Each row is followed by its class.
-516 158 -154 -71 56 314 -751 -38 268 208 -355 -443 -188 -280 -156 348 629 13 110 -335 129 -30 -373 211 -139 329 -828 -260 417 330 256 -27 68 -81 -407 494 -14 -45 268
zot
-352 -366 -430 -341 -3 -254 -11 555 38 415 -530 -241 67 -404 9 618 194 178 -165 116 328 -311 290 449 -40 571 -254 -248 -106 119 404 -200 -21 -246 -361 657 -353 -652 -399
lam
-298 -367 -371 -334 -57 -345 86 593 -34 373 -604 -74 168 -408 4 647 81 96 -229 244 425 -326 308 374 29 554 -51 -77 -347 -17 314 -98 -127 -275 -237 663 -564 -678 -588
lam
328 -41 -55 6 -34 -120 32 -284 -167 28 -609 -368 -80 -377 154 -137 99 -259 -46 583 164 -671 757 -337 -16 -39 -256 -23 382 423 893 -418 360 -231 -73 501 -577 194 355
tupi
-369 342 -8 349 288 93 -752 -260 215 -36 -71 -277 -120 -398 -51 397 421 -121 69 -119 175 -148 -243 -13 54 59 -608 -123 204 239 418 -101 141 -332 -253 156 3 -46 273
tupi
-485 145 -198 -84 40 161 -655 26 229 125 -301 -459 -226 -264 -121 269 581 -20 6 -208 195 -168 -266 278 -99 184 -725 -213 314 388 274 -7 92 -126 -368 435 -123 -219 188
lam
-353 239 -219 -27 231 371 -619 -123 340 254 -105 -176 0 -188 -148 443 543 -164 84 19 3 -30 35 222 -160 440 -342 -187 301 346 250 -51 137 -59 -200 395 -203 -103 284
Tuvuv
-184 -200 -257 -65 67 -467 -249 387 51 445 -544 -10 178 -571 -12 762 43 203 -177 377 500 -483 366 208 -106 504 -236 -125 75 195 655 -354 10 -403 -326 330 -179 -741 -345
tupi
132 -47 -133 -138 -106 -175 73 -471 -264 137 -549 -410 -27 -457 126 -234 144 0 3 379 202 -669 558 -291 33 -162 -473 -108 360 420 784 -247 240 -111 -16 714 -475 209 77
kifef
-314 442 -123 22 198 88 -476 92 202 -10 109 3 47 -58 -65 350 448 -197 -160 -21 58 -28 -99 284 187 188 -184 87 -136 180 -100 109 296 -16 -185 170 -317 -227 12
tupi
513 32 23 149 35 -244 -144 -398 -206 134 -469 -319 -105 -586 120 -309 -54 -302 -146 636 220 -584 679 -356 118 -290 -196 123 404 329 819 -469 302 -450 77 341 -590 331 344
Geta
-181 466 -54 190 188 30 -613 -55 274 -9 -9 -22 4 -72 -85 410 446 -111 -82 50 132 -62 -54 234 159 125 -197 118 -16 317 45 39 336 -53 -179 182 -317 -197 47
Geta
436 4 3 140 -56 -364 151 -310 -331 -30 -575 -277 -176 -449 165 -303 -14 -175 -202 674 286 -762 606 -418 142 -277 -189 121 338 249 721 -273 247 -371 35 365 -663 362 171
Tuvuv
298 95 18 53 -78 -174 -13 -540 -192 124 -552 -310 -49 -459 108 -215 160 -45 78 440 246 -594 517 -387 89 -210 -414 -31 305 414 808 -275 263 -177 -32 619 -441 358 75
Geta
210 -43 -83 -62 -79 -191 81 -438 -290 156 -559 -369 -122 -454 136 -311 112 -52 -11 438 215 -642 468 -357 -22 -151 -407 -68 364 349 752 -254 187 -215 -23 573 -454 258 133
mopan
-518 196 -131 -34 25 190 -701 7 228 79 -332 -467 -185 -272 -139 363 676 -27 105 -302 140 -66 -388 181 -18 194 -745 -241 333 319 181 49 55 -105 -410 435 -28 -95 198
zot
367 -97 -97 5 -11 -218 95 -303 -187 13 -640 -323 -83 -451 170 -182 79 -232 -39 668 143 -712 792 -380 -3 -41 -239 30 461 403 841 -400 397 -292 -30 420 -594 225 353
zot
-567 148 -215 -82 -5 112 -709 -9 200 85 -328 -455 -128 -253 -96 341 590 2 104 -371 142 -149 -322 265 -60 218 -769 -267 256 349 296 19 90 -48 -422 402 -58 -249 169
kifef
-265 297 48 409 257 144 -806 -214 215 -3 -161 -358 -136 -410 -105 295 442 -88 126 -68 201 -101 -328 -91 65 4 -581 -108 230 238 219 -4 129 -498 -194 242 9 131 216
Geta
447 -72 14 248 10 -298 19 -369 -248 10 -579 -335 -118 -442 150 -312 -90 -259 -131 649 242 -748 660 -454 52 -201 -239 64 422 255 839 -292 257 -456 67 396 -541 368 205
Tuvuv
-491 217 -167 -77 4 289 -692 28 218 97 -260 -453 -226 -272 -152 324 627 69 58 -296 142 -59 -388 264 -51 204 -777 -229 250 338 147 36 75 -127 -405 461 -132 -105 198
zot
-495 -284 -278 -143 1 -298 -24 563 173 669 -858 -45 164 -542 -61 575 59 173 87 442 410 -165 276 309 -14 444 -171 -297 16 -10 234 -173 -290 -341 -263 469 -398 -544 -416
Biki
-491 194 -256 -107 -38 260 -690 -21 214 191 -408 -393 -169 -327 -133 230 605 -50 67 -189 181 -116 -335 234 -71 224 -873 -247 216 291 247 104 35 -189 -398 597 -140 -99 118
Tuvuv
-301 371 6 321 268 39 -711 -182 133 -100 -37 -281 -119 -319 -63 297 514 -83 -7 -45 197 -184 -280 -38 166 -2 -449 -50 178 274 84 -40 198 -406 -246 163 3 73 205
mopan
-228 -225 -302 -116 48 -522 -198 495 38 331 -484 -165 78 -526 -8 689 73 217 -256 235 482 -449 194 238 15 389 -224 -80 65 153 410 -346 2 -428 -375 283 -229 -714 -331
zot
-271 -300 -328 -260 -81 -362 76 586 -5 428 -680 -6 197 -459 -8 722 165 171 -248 284 420 -359 364 404 23 522 -173 -33 -276 47 263 -91 -54 -297 -295 690 -584 -668 -520
zot
-407 -281 -329 -185 -69 -316 -35 582 19 612 -847 -88 57 -511 -17 530 85 214 -1 470 447 -222 214 211 -6 434 -235 -320 -45 14 232 -157 -176 -420 -333 555 -402 -504 -441
mopan
-388 311 -27 340 228 146 -717 -274 195 16 -181 -366 -103 -390 -79 281 446 -85 105 -28 188 -123 -230 -25 97 28 -646 -150 228 255 262 55 114 -372 -177 347 -96 56 172
zot
-322 -348 -343 -196 -100 -354 61 491 -66 384 -661 -110 104 -463 42 764 131 239 -208 274 416 -386 388 418 -46 476 -185 -103 -152 40 476 -163 -91 -243 -283 694 -524 -766 -569
tupi
-463 161 -222 -42 172 379 -654 -32 356 259 -151 -306 -19 -187 -105 436 494 -128 32 -116 88 -26 -69 247 -261 408 -469 -139 291 283 290 -62 43 -34 -238 444 -196 -228 258
tupi
286 -67 -89 141 -13 -242 79 -353 -167 -24 -664 -325 -49 -370 156 -111 56 -181 19 586 132 -753 784 -418 -3 -56 -276 -49 401 455 881 -367 368 -245 -63 344 -480 179 359
kifef
-267 -372 -348 -192 7 -309 -105 445 15 433 -642 -220 39 -511 13 593 199 186 -127 184 361 -385 286 331 -28 486 -313 -319 -13 157 559 -202 -46 -337 -346 717 -255 -531 -393
lam
443 -26 10 101 69 -309 -243 -310 -122 76 -431 -406 -98 -563 160 -295 -2 -442 -181 600 167 -648 702 -371 93 -256 -32 52 458 339 797 -485 240 -392 47 339 -497 374 354
lam
-288 -298 -302 -268 -112 -397 107 533 -28 438 -727 24 193 -446 -24 792 176 222 -199 336 470 -337 346 456 12 514 -114 -32 -243 17 303 -31 -114 -260 -263 714 -589 -719 -676
Biki
367 -105 -35 131 -84 -296 111 -227 -384 197 -674 -476 -257 -449 138 -436 -87 -195 -143 615 353 -708 532 -411 44 -205 -253 19 421 232 711 -251 221 -506 40 494 -711 349 161
mopan
-255 372 19 325 242 47 -755 -161 183 -110 -51 -273 -107 -334 -80 302 479 -110 19 -71 207 -189 -338 -65 105 -15 -502 -23 133 243 177 -21 264 -397 -227 184 -67 92 194
Geta
-344 153 -161 -51 214 388 -680 -77 410 178 -65 -270 -25 -162 -154 510 589 -174 61 -145 -35 -54 57 305 -177 443 -350 -162 307 359 257 -68 100 -45 -249 420 -151 -138 334
Tuvuv
-251 445 -135 56 133 141 -617 -61 290 76 -120 44 2 -123 -104 459 550 -147 -69 128 86 -99 -8 244 65 256 -332 -22 28 335 104 90 299 -42 -249 328 -273 -135 91
Tuvuv
-251 -286 -281 -233 -107 -376 65 589 -68 352 -588 -44 125 -444 14 723 140 216 -245 266 445 -411 329 391 40 478 -138 -51 -302 -7 340 -114 -47 -312 -295 640 -488 -686 -585
tupi
-390 192 -217 55 8 184 -756 -49 143 78 -351 -397 -161 -276 -113 377 583 -109 47 -177 162 -147 -230 151 -41 305 -683 -192 266 325 290 83 131 -190 -361 434 -79 -86 158
kifef
-377 266 -21 345 247 -30 -728 -173 192 -91 -151 -392 -132 -362 -40 284 430 -74 25 -108 215 -189 -316 -9 132 -39 -569 -98 185 205 296 32 98 -398 -211 213 -35 -25 121
lam
-392 -338 -314 -260 -39 -373 -132 570 75 663 -789 -114 75 -540 -69 494 133 238 -42 274 420 -265 174 257 -20 462 -299 -274 69 21 328 -143 -211 -391 -361 438 -333 -559 -369
lam
415 -50 35 124 -65 -448 130 -252 -403 12 -606 -324 -175 -441 158 -422 -11 -139 -109 692 318 -780 580 -437 112 -316 -140 15 380 302 649 -264 290 -423 14 378 -666 330 87
mopan
-313 -358 -285 -119 44 -325 -164 496 100 301 -558 -357 59 -465 30 670 171 182 -114 78 333 -380 325 314 -41 467 -206 -281 -26 142 362 -388 -73 -331 -416 538 -108 -539 -257
mopan
362 -88 -27 91 -61 -339 117 -208 -431 101 -603 -478 -233 -495 198 -363 -8 -235 -197 652 276 -705 575 -383 131 -257 -178 47 423 160 731 -264 277 -461 58 487 -749 299 128
tupi
369 -136 1 128 -42 -321 63 -269 -313 89 -604 -415 -209 -436 121 -370 -39 -192 -129 634 361 -776 597 -455 14 -237 -106 -4 500 337 666 -338 212 -428 42 446 -532 304 176
mopan
-243 522 -97 92 201 92 -596 -132 285 -53 63 -4 47 -94 -80 434 514 -91 -89 48 67 -134 24 291 119 147 -309 13 -2 435 71 -31 389 -3 -238 228 -231 -188 127
Tuvuv
-318 311 -37 367 276 104 -757 -258 159 -119 -71 -454 -145 -352 -69 315 454 -88 81 -114 198 -206 -271 -66 136 52 -571 -190 188 261 322 -7 139 -409 -198 218 43 45 249
kifef
-353 -378 -418 -297 -21 -224 -61 484 102 445 -599 -259 28 -470 26 656 225 228 -175 112 380 -319 279 443 -29 511 -382 -261 -57 157 477 -238 -76 -269 -386 775 -204 -627 -384
lam
-350 -301 -342 -141 -74 -265 -49 589 66 722 -830 -65 49 -547 -10 619 63 234 -94 506 483 -238 300 272 -145 509 -263 -238 21 -33 362 -145 -240 -407 -300 553 -421 -587 -391
tupi
454 -47 -85 122 33 -292 -190 -323 -212 110 -482 -354 -117 -632 153 -359 -78 -417 -238 595 97 -619 622 -339 107 -268 -161 112 448 216 796 -413 157 -477 68 289 -579 307 304
Tuvuv
-434 -330 -333 -256 -46 -266 26 594 87 726 -811 -97 71 -550 -72 519 49 268 31 406 473 -190 200 246 -62 456 -248 -239 6 -66 205 -143 -190 -387 -246 562 -484 -523 -481
Geta
-509 30 -253 -32 3 306 -583 43 249 107 -344 -333 -259 -231 -131 369 580 -20 -7 -294 167 -103 -307 278 -216 232 -871 -158 368 289 286 81 45 -144 -415 523 -42 -273 180
tupi
367 -23 -8 29 71 -253 -216 -294 -153 80 -434 -414 -79 -632 120 -272 47 -396 -120 533 103 -608 607 -376 123 -257 -100 -7 487 258 712 -503 197 -432 5 327 -508 414 377
Tuvuv
-159 504 -35 137 248 -75 -583 -51 294 -35 42 47 102 -85 -101 427 494 -172 -88 115 117 -213 120 220 156 163 -94 51 -6 494 94 -11 417 -27 -201 109 -232 -235 100
lam
-148 -106 -354 -49 34 -465 -214 317 11 388 -595 -99 47 -558 9 701 100 235 -245 435 511 -524 338 226 -39 493 -391 -120 27 175 648 -310 85 -445 -380 366 -313 -638 -313
Tuvuv
-350 -300 -290 -249 -33 -303 -108 566 86 619 -742 -63 98 -546 -58 565 86 126 -47 438 457 -218 185 159 -74 473 -210 -226 57 -26 232 -146 -209 -417 -288 483 -390 -480 -368
zot
-330 -335 -258 -105 -17 -312 -271 501 156 675 -887 -76 70 -593 -86 612 148 213 43 367 402 -170 158 147 -113 453 -322 -252 194 5 324 -240 -230 -442 -371 434 -231 -465 -290
Geta
318 -52 -78 14 -33 -142 63 -243 -223 7 -599 -504 -164 -452 201 -96 127 -344 -45 660 187 -704 791 -355 71 -23 -165 -60 346 347 899 -381 377 -335 -40 567 -646 232 257
tupi
210 -19 30 38 18 -262 -18 -491 -233 116 -468 -448 -93 -490 137 -302 91 -140 62 328 193 -651 467 -441 35 -206 -294 -70 435 367 704 -364 183 -255 -20 463 -332 355 182
mopan
-166 -252 -328 -287 -102 -417 31 543 -24 327 -606 35 208 -449 -12 759 158 238 -238 300 501 -399 316 358 16 474 -134 40 -341 65 354 -173 15 -310 -319 611 -559 -724 -578
Geta
-343 261 -131 105 246 313 -699 -157 409 159 -101 -292 14 -183 -125 505 543 -137 115 -54 48 -31 61 149 -123 418 -319 -140 340 366 268 -115 92 -28 -229 280 -103 -91 334
zot
-377 248 -133 117 238 246 -626 -90 375 202 -128 -196 1 -246 -93 470 475 -184 140 -38 49 -50 53 184 -135 353 -300 -148 263 300 333 -111 71 -51 -212 257 -136 -163 279
tupi
-336 -303 -328 -254 -101 -339 44 530 4 370 -692 -54 175 -438 -51 721 150 230 -179 265 486 -379 312 404 78 522 -180 -76 -259 19 311 -66 -112 -303 -297 655 -475 -719 -636
Biki
-285 -246 -337 -180 -15 -292 -93 442 24 350 -550 -202 116 -454 -22 593 160 217 -88 220 409 -367 316 307 73 462 -298 -299 -189 107 349 -164 -29 -336 -329 624 -245 -525 -406
kifef
-384 -287 -344 -281 -116 -244 15 552 29 621 -744 -123 57 -525 -49 584 132 276 -93 420 447 -288 314 349 -64 446 -334 -280 -37 72 227 -168 -181 -398 -359 574 -450 -572 -405
Tuvuv
-492 156 -225 -110 62 193 -679 49 221 84 -309 -402 -246 -275 -110 349 655 -44 -5 -272 131 -113 -363 242 -26 268 -714 -169 307 336 259 8 91 -110 -412 430 -71 -141 165
lam
-271 -327 -395 -207 -50 -355 -66 435 11 466 -746 19 164 -519 -6 727 114 179 -168 321 452 -382 383 362 -27 592 -199 -113 -119 125 622 -148 -103 -278 -272 646 -465 -724 -558
lam
247 -155 -212 -55 -75 -119 121 -247 -157 37 -694 -448 -207 -391 168 -107 71 -220 -113 550 116 -660 711 -280 -24 16 -314 28 475 354 897 -374 340 -191 -59 544 -684 116 270
zot
-324 -341 -359 -197 41 -190 -195 414 164 409 -507 -215 108 -477 -21 649 206 166 -107 110 344 -298 326 352 -64 529 -315 -312 -9 91 443 -307 -49 -282 -389 651 -158 -518 -262
zot
-453 164 -227 -151 -4 211 -643 55 186 175 -399 -407 -191 -259 -134 305 647 -17 49 -219 226 -120 -407 238 -134 269 -777 -168 276 333 289 -42 170 -130 -404 535 -187 -191 182
Geta
429 -40 0 42 59 -300 -202 -286 -215 130 -418 -319 -65 -597 155 -211 58 -414 -206 640 146 -628 691 -310 61 -236 -42 43 549 306 860 -499 243 -369 38 356 -536 232 295
tupi
-395 339 -29 355 214 69 -730 -246 133 -51 -174 -389 -145 -341 -71 325 486 -42 44 -97 214 -200 -285 -25 97 37 -635 -156 165 273 268 13 161 -368 -259 291 -23 12 139
mopan
-369 -324 -381 -105 18 -255 -120 478 128 456 -745 -223 80 -539 -19 672 204 158 -93 299 394 -342 324 324 -54 516 -330 -308 50 82 456 -240 -108 -351 -375 680 -226 -492 -366
Biki
292 -62 -56 4 18 -177 34 -353 -69 -18 -638 -308 -2 -397 124 -104 131 -280 -7 575 122 -777 823 -380 -26 -7 -265 -28 396 473 857 -445 372 -212 -78 483 -458 237 404
Tuvuv
-430 -312 -375 -207 7 -350 -33 599 145 575 -743 -114 58 -520 5 583 101 186 -51 411 408 -274 272 271 -31 434 -195 -240 5 66 306 -212 -173 -372 -321 463 -378 -596 -335
lam
